Moves between items:
Z958: $>Z954, ^>Z289, ~>Z21, %>Z320
Z776: $>Z58, ^>Z19, ~>Z684, %>Z478
Z289: $>Z478, ^>Z246, ~>Z954, %>Z375
Z345: $>Z929, ^>Z96, ~>Z549, %>Z19
Z837: $>Z598, ^>Z320, ~>Z402, %>Z362
Z930: $>Z89, ^>Z652, ~>Z819, %>Z462
Z954: $>Z652, ^>Z478, ~>Z930, %>Z724
Z218: $>Z21, ^>Z958, ~>Z362, %>Z837
Z375: $>Z684, ^>Z776, ~>Z724, %>Z954
Z492: $>Z735, ^>Z544, ~>Z806, %>Z109
Z385: $>Z958, ^>Z109, ~>Z218, %>Z89
Z96: $>Z244, ^>Z213, ~>Z929, %>Z569
Z21: $>Z930, ^>Z954, ~>Z808, %>Z598
Z929: $>Z608, ^>Z244, ~>Z544, %>Z491
Z569: $>Z830, ^>Z291, ~>Z491, %>Z929
Z491: $>Z393, ^>Z830, ~>Z906, %>Z544
Z402: $>Z923, ^>Z598, ~>Z907, %>Z34
Z652: $>Z806, ^>Z492, ~>Z89, %>Z385
Z808: $>Z819, ^>Z930, ~>Z322, %>Z923
Z89: $>Z320, ^>Z806, ~>Z837, %>Z218
Z399: $>Z402, ^>Z837, ~>Z429, %>Z131
Z478: $>Z492, ^>Z549, ~>Z652, %>Z684
Z769: $>Z19, ^>Z126, ~>Z776, %>Z246
Z19: $>Z491, ^>Z569, ~>Z58, %>Z549
Z923: $>Z449, ^>Z462, ~>Z213, %>Z322
Z608: $>Z126, ^>Z454, ~>Z769, %>Z393
Z462: $>Z218, ^>Z385, ~>Z449, %>Z819
Z544: $>Z769, ^>Z608, ~>Z735, %>Z906
Z362: $>Z808, ^>Z21, ~>Z34, %>Z402
Z126: $>Z569, ^>Z885, ~>Z19, %>Z345
Z429: $>Z907, ^>Z402, ~>Z529, %>Z454
Z131: $>Z34, ^>Z362, ~>Z454, %>Z429
Z246: $>Z549, ^>Z345, ~>Z478, %>Z776
Z885: $>Z291, ^>Z322, ~>Z569, %>Z96
Z549: $>Z544, ^>Z929, ~>Z492, %>Z58
Z34: $>Z322, ^>Z808, ~>Z885, %>Z907
Z109: $>Z289, ^>Z906, ~>Z958, %>Z806
Z454: $>Z885, ^>Z34, ~>Z126, %>Z529
Z322: $>Z399, ^>Z819, ~>Z291, %>Z213
Z320: $>Z724, ^>Z375, ~>Z598, %>Z21
Z907: $>Z213, ^>Z923, ~>Z96, %>Z885
Z830: $>Z529, ^>Z429, ~>Z393, %>Z608
Z906: $>Z246, ^>Z393, ~>Z289, %>Z735
Z819: $>Z837, ^>Z89, ~>Z399, %>Z449
Z244: $>Z454, ^>Z131, ~>Z608, %>Z830
Z735: $>Z776, ^>Z769, ~>Z375, %>Z289
Z213: $>Z131, ^>Z449, ~>Z244, %>Z291
Z291: $>Z429, ^>Z399, ~>Z830, %>Z244
Z806: $>Z375, ^>Z735, ~>Z320, %>Z958
Z449: $>Z362, ^>Z218, ~>Z131, %>Z399
Z598: $>Z462, ^>Z724, ~>Z923, %>Z808
Z529: $>Z96, ^>Z907, ~>Z345, %>Z126
Z393: $>Z345, ^>Z529, ~>Z246, %>Z769
Z684: $>Z109, ^>Z58, ~>Z385, %>Z652
Z58: $>Z906, ^>Z491, ~>Z109, %>Z492
Z724: $>Z385, ^>Z684, ~>Z462, %>Z930

The rows follow the links: the fewer symbols apart two items are, the more alike their rows tend to be.

Each row is also shifted at random along 3 hidden directions that mean nothing.

Some items, each with a row of numbers:
Z126: [-120, -126, 256, 108, -252, -220, 262, 154, 117, -476, 143, -128, -204, -260, 202, -347, 75, 189, -22, 12, 127, 330, 310, 162, 120, -186, 210, -149, -20, -104, 97, -146, -67, 105, 40, 157, -42, 25, 93, -215, -2, -18, -139, -348]
Z608: [-278, -194, 387, 207, -299, -363, 467, 196, -57, -379, 11, 15, -193, -84, 27, 225, 339, -95, -93, 188, 384, 279, 165, 49, 394, -177, -133, 207, 171, -75, 417, 18, -28, 259, 60, 90, -99, -359, -166, -114, -145, 312, -8, -102]
Z320: [-398, -133, -379, 90, 129, 228, -412, -224, 133, 105, 146, 56, 203, 184, -66, -121, -263, 63, 62, 50, -71, -337, 256, -6, -375, 196, -45, -253, -183, -117, -252, -5, 114, -114, -294, -58, 9, 228, 210, 225, 52, -210, 106, 257]
Z491: [13, -155, 75, -88, -54, 168, 46, 91, -247, -57, -447, 24, -111, -288, 206, 183, -399, 530, -379, -71, -102, 178, 28, 276, 73, -140, 718, -466, -168, 112, -51, -136, -103, -275, 38, 134, -285, -237, -15, -21, -195, -224, -569, -287]
Z19: [-1406, -557, 163, -156, 6, -132, 259, 274, -34, -294, -103, 159, -165, 137, 97, 380, -43, 611, -339, 198, 238, 413, 243, 136, 76, -36, 152, -215, -157, -193, 204, -67, 259, -214, -246, 254, -377, -343, -147, -146, -464, 189, -336, -210]
Z907: [595, -90, 173, 355, -309, -315, 320, 197, 329, -80, -175, 297, -39, 91, -152, 476, 210, -233, 53, 54, 154, 99, 63, -145, 304, -66, -194, -53, 69, 11, 266, -185, 213, 126, 163, -99, 373, -49, -194, -332, -166, 252, 265, -53]
Z684: [-219, -201, -193, 67, -17, 194, -7, -97, -195, 251, -297, -128, 414, -143, 96, 639, -232, 169, -64, 343, 336, -228, -233, 32, 55, 100, -40, -110, 18, -97, -73, 252, 30, 216, -365, -139, -162, 47, 143, 356, -223, 210, -138, 67]
Z21: [-589, 59, -57, 26, 373, 170, -336, -220, 49, 167, 336, -94, 224, 201, -80, -250, 114, -269, 307, -36, -15, -287, -66, -317, -76, 43, -387, 331, 43, 23, -51, 85, -23, 67, -61, -107, 119, 271, 71, 79, 45, 2, 368, 181]
Z454: [-203, -112, 347, 167, 69, -29, -66, 178, 123, -244, -114, 172, -195, -113, 94, -54, -34, 104, 38, -252, -247, 181, 217, -129, 207, -263, 323, -229, -112, 222, 144, -351, -18, -275, 290, 170, 39, -165, -113, -365, -167, -207, 32, -230]
Z244: [-69, -121, 489, 53, -34, -220, 160, 309, 43, -53, -98, 217, -175, 195, -69, 371, 266, -23, -22, -83, 37, 320, -114, -277, 359, -213, -78, 233, 70, 92, 363, -211, 79, -220, 250, 109, 73, -318, -353, -352, -329, 313, 82, -111]
Z58: [-560, 55, 50, -111, 39, 37, 173, -128, -319, -254, 28, -241, -59, -234, 114, -216, 20, 52, -241, 50, 131, 38, 65, 295, 49, -20, 145, 2, 110, -55, -29, 236, -208, 164, -43, 48, -400, -192, 103, 268, 175, -82, -259, -47]
Z830: [847, 25, 141, -66, -266, -132, 171, 244, 115, -111, -97, -185, -169, -231, 249, -255, -51, 272, 6, -103, -44, 381, -31, 124, -61, -168, 352, -168, -46, -19, -4, -243, -58, -118, 121, 183, 88, 159, 68, -208, -12, -80, -300, -401]
Z449: [937, 150, 218, 321, -158, -172, -167, 45, 105, 308, 206, 298, 144, 309, -279, 478, 557, -669, 334, 117, 149, -260, -251, -460, 315, 48, -645, 635, 252, 83, 331, 99, 140, 250, 39, -161, 347, -213, -299, -35, -80, 418, 756, 432]
Z906: [38, 16, 55, 44, -89, -11, 360, -76, -370, -31, -285, -244, 127, -359, 179, 357, -115, 96, -243, 177, 299, -5, -145, 203, 249, -62, 82, -92, 174, -45, -4, 267, -232, 326, -65, -77, -265, -182, 13, 293, -15, 131, -335, -141]
Z289: [-269, -104, -123, -272, -73, 202, -258, -66, -226, 2, 367, -192, 30, 50, 122, -391, -94, 266, -93, 245, 91, -90, 117, 155, -353, 114, 55, 108, -72, -202, -168, 261, -82, -28, -416, 96, -354, -25, 225, 371, 24, 1, -173, 223]
Z322: [69, -135, -42, 220, 223, -68, 115, 70, 335, 347, -702, 336, 161, 81, -151, 870, -221, 47, 1, -246, -54, 73, -342, -258, 304, -63, 100, -387, -135, 237, 52, -368, 308, -251, 331, -164, 378, 243, -205, -496, -307, 28, -19, -232]
Z885: [-270, -28, 478, 220, -106, -247, 4, 220, 100, -321, 211, 250, -244, 156, 5, -71, 374, -231, 144, -22, 8, 135, 219, -234, 370, -220, -182, 293, 98, 111, 416, -195, -7, -47, 254, 173, 42, -312, -225, -281, -160, 163, 363, -19]
Z769: [-183, -104, 141, -392, -117, 84, -5, 152, -213, -318, 357, -278, -283, -120, 261, -675, 20, 511, -38, 107, -18, 392, 180, 198, -350, -89, 248, 83, -87, -165, -74, 14, -169, -192, -226, 285, -265, -17, 136, 65, 19, -44, -313, -157]
Z819: [-210, -38, -278, -37, 66, -124, -6, -67, 443, 35, 201, 260, -68, 399, -307, -75, 127, -268, 126, -89, -153, -117, 153, -112, -217, 255, -392, 136, -46, -60, -35, -114, 318, 3, -33, -101, 223, 164, -15, -217, 155, -5, 320, 248]
Z109: [329, 58, -204, -155, -41, 313, -277, -107, -261, 178, 209, -332, 173, -157, 180, -300, -206, 198, 27, 190, 90, -203, -81, 161, -321, 114, 124, 35, -9, -87, -266, 295, -187, 69, -388, 31, -228, 160, 256, 472, 65, -82, -228, 148]

Start here and follow the symbols in turn, left to right. Where do you end up?
Answers are names.
[-353, 105, -236, 27, 376, 101, -74, -175, 171, 330, -186, 56, 235, 180, -228, 322, -54, -201, 70, -165, -108, -169, -264, -193, 4, 87, -244, -56, -35, 91, -146, -61, 163, -9, 142, -237, 210, 255, -88, -80, 46, -16, 123, 66]
% ^ ^ $ ^ -> Z776
[646, 91, 170, -98, -335, -80, 111, 165, 114, -434, 227, -332, -267, -287, 316, -825, 18, 252, 61, -99, -131, 356, 265, 184, -158, -196, 364, -91, -77, -58, -82, -176, -267, -75, 60, 251, 42, 240, 194, -121, 209, -227, -213, -395]
~ $ $ % $ -> Z491
[-126, 153, -140, -295, 85, 236, -14, -101, -387, -29, -75, -110, -54, -181, 77, -152, -229, 189, -298, 16, -60, -37, 21, 349, -153, 85, 325, -114, 6, -49, -253, 229, -162, -61, -73, 66, -410, -278, 63, 352, 243, -179, -431, 67]
% % $ $ -> Z109
[-291, -179, 328, -102, -7, -181, 199, 258, 184, -145, -37, 78, -253, 52, 23, 60, 95, 263, -29, -94, -55, 403, 31, -132, 163, -179, 92, -3, -44, 30, 193, -271, 123, -321, 185, 241, 37, -129, -192, -422, -246, 88, -143, -203]
$ $ ~ % -> Z345
[172, 152, -205, 67, 174, 320, -571, -245, -5, 212, 223, -189, 269, -29, 35, -350, -175, -151, 294, -69, -127, -443, -33, -170, -197, 74, -68, 59, -79, 40, -225, 83, -185, 30, -107, -112, 128, 362, 206, 257, 137, -215, 256, 166]
~ $ ^ $ -> Z724
[484, 117, -26, -306, -89, 73, -7, -64, -463, 214, 58, -53, -50, 42, -74, 172, 97, -26, -241, 276, 135, -80, -240, 281, -128, 154, -46, 270, 123, -57, -49, 407, -65, 27, -212, -9, -353, -469, -71, 453, 68, 157, -232, 362]
% $ ^ ~ -> Z478
[-30, -1, 49, -81, 9, -173, 93, 125, 414, -241, 287, -3, -273, 233, -108, -613, 187, -41, 221, -215, -255, 215, 215, -110, -209, -20, -166, 104, -114, -8, 7, -317, 147, -208, 181, 118, 313, 346, -28, -443, 165, -137, 228, -131]
~ % % -> Z126
[-100, 7, 170, 140, 219, -62, -112, 47, 240, 164, -187, 207, 52, 174, -78, 232, 25, -125, 196, -234, -219, -17, -155, -388, 193, -146, -79, 0, -24, 166, 140, -347, 127, -222, 335, -40, 339, 187, -165, -404, -125, -31, 274, -69]
~ % ~ % -> Z345
[1160, -17, 1, -103, -284, 86, 97, 117, -362, 192, -334, -337, 82, -429, 358, 113, -282, 429, -136, 140, 133, 160, -260, 291, -98, -39, 491, -185, -17, -60, -196, 126, -276, -13, -127, 34, -184, -18, 117, 282, -104, -3, -491, -214]
^ ^ ^ ^ -> Z808
[561, -23, -94, 140, -120, -168, 115, 121, 411, -97, -155, 74, -92, -90, 3, -39, -122, -4, 115, -207, -161, 163, 158, 10, -45, -23, 162, -363, -147, 20, -56, -326, 99, -89, 192, -2, 362, 345, 48, -355, 0, -183, 47, -268]
$ ~ % $ ~ -> Z929
[77, 73, 25, -117, 126, -134, 58, 122, 373, -62, 33, 88, -165, 224, -121, -121, 135, -51, 183, -294, -158, 228, -37, -198, -117, -74, -126, 70, -44, 16, 5, -265, 150, -214, 271, 30, 366, 223, -83, -475, 39, 8, 174, -151]
^ ^ ^ -> Z652
[228, 159, -238, 76, -15, 46, -317, -107, 367, -98, 430, 88, -108, 183, -145, -672, 54, -272, 263, -123, -275, -217, 346, -73, -339, 187, -196, -13, -112, -58, -180, -131, 49, -82, 44, -6, 303, 317, 151, -95, 304, -339, 364, 154]
% ~ % $ % -> Z454
[238, -97, -239, 220, 34, 197, -385, -215, 15, 388, -97, 115, 387, 74, -72, 420, -207, -99, 170, 125, 87, -439, -158, -144, -78, 194, -93, -123, -74, 11, -102, 75, 66, 103, -261, -205, 85, 218, 77, 282, -111, -34, 197, 206]
% % ~ % -> Z34
[117, -60, 161, 423, -128, -113, -40, 122, 259, -278, -103, 202, -110, -229, 93, -78, -128, -6, 19, -210, -105, 20, 323, -65, 280, -202, 355, -389, -67, 185, 145, -365, -7, -101, 225, 51, 153, 38, 8, -279, -151, -221, 108, -278]
~ ~ ~ -> Z246
[-261, -108, 56, -34, -114, 10, 264, 19, -261, -196, 10, -323, 44, -323, 245, -121, -54, 223, -123, 205, 289, 101, 68, 233, 72, -91, 110, -20, 70, -137, -28, 173, -181, 237, -204, 75, -227, 9, 168, 221, 19, 76, -296, -185]
~ ~ % -> Z385
[-27, -126, 7, 479, 90, 30, -249, 16, 274, 186, -321, 337, 251, 63, -90, 491, -137, -97, 137, -169, -75, -237, 6, -344, 286, -29, -36, -256, -44, 159, 126, -239, 145, -88, 164, -128, 299, 154, -101, -218, -264, -57, 364, -15]
$ ^ % % % -> Z402
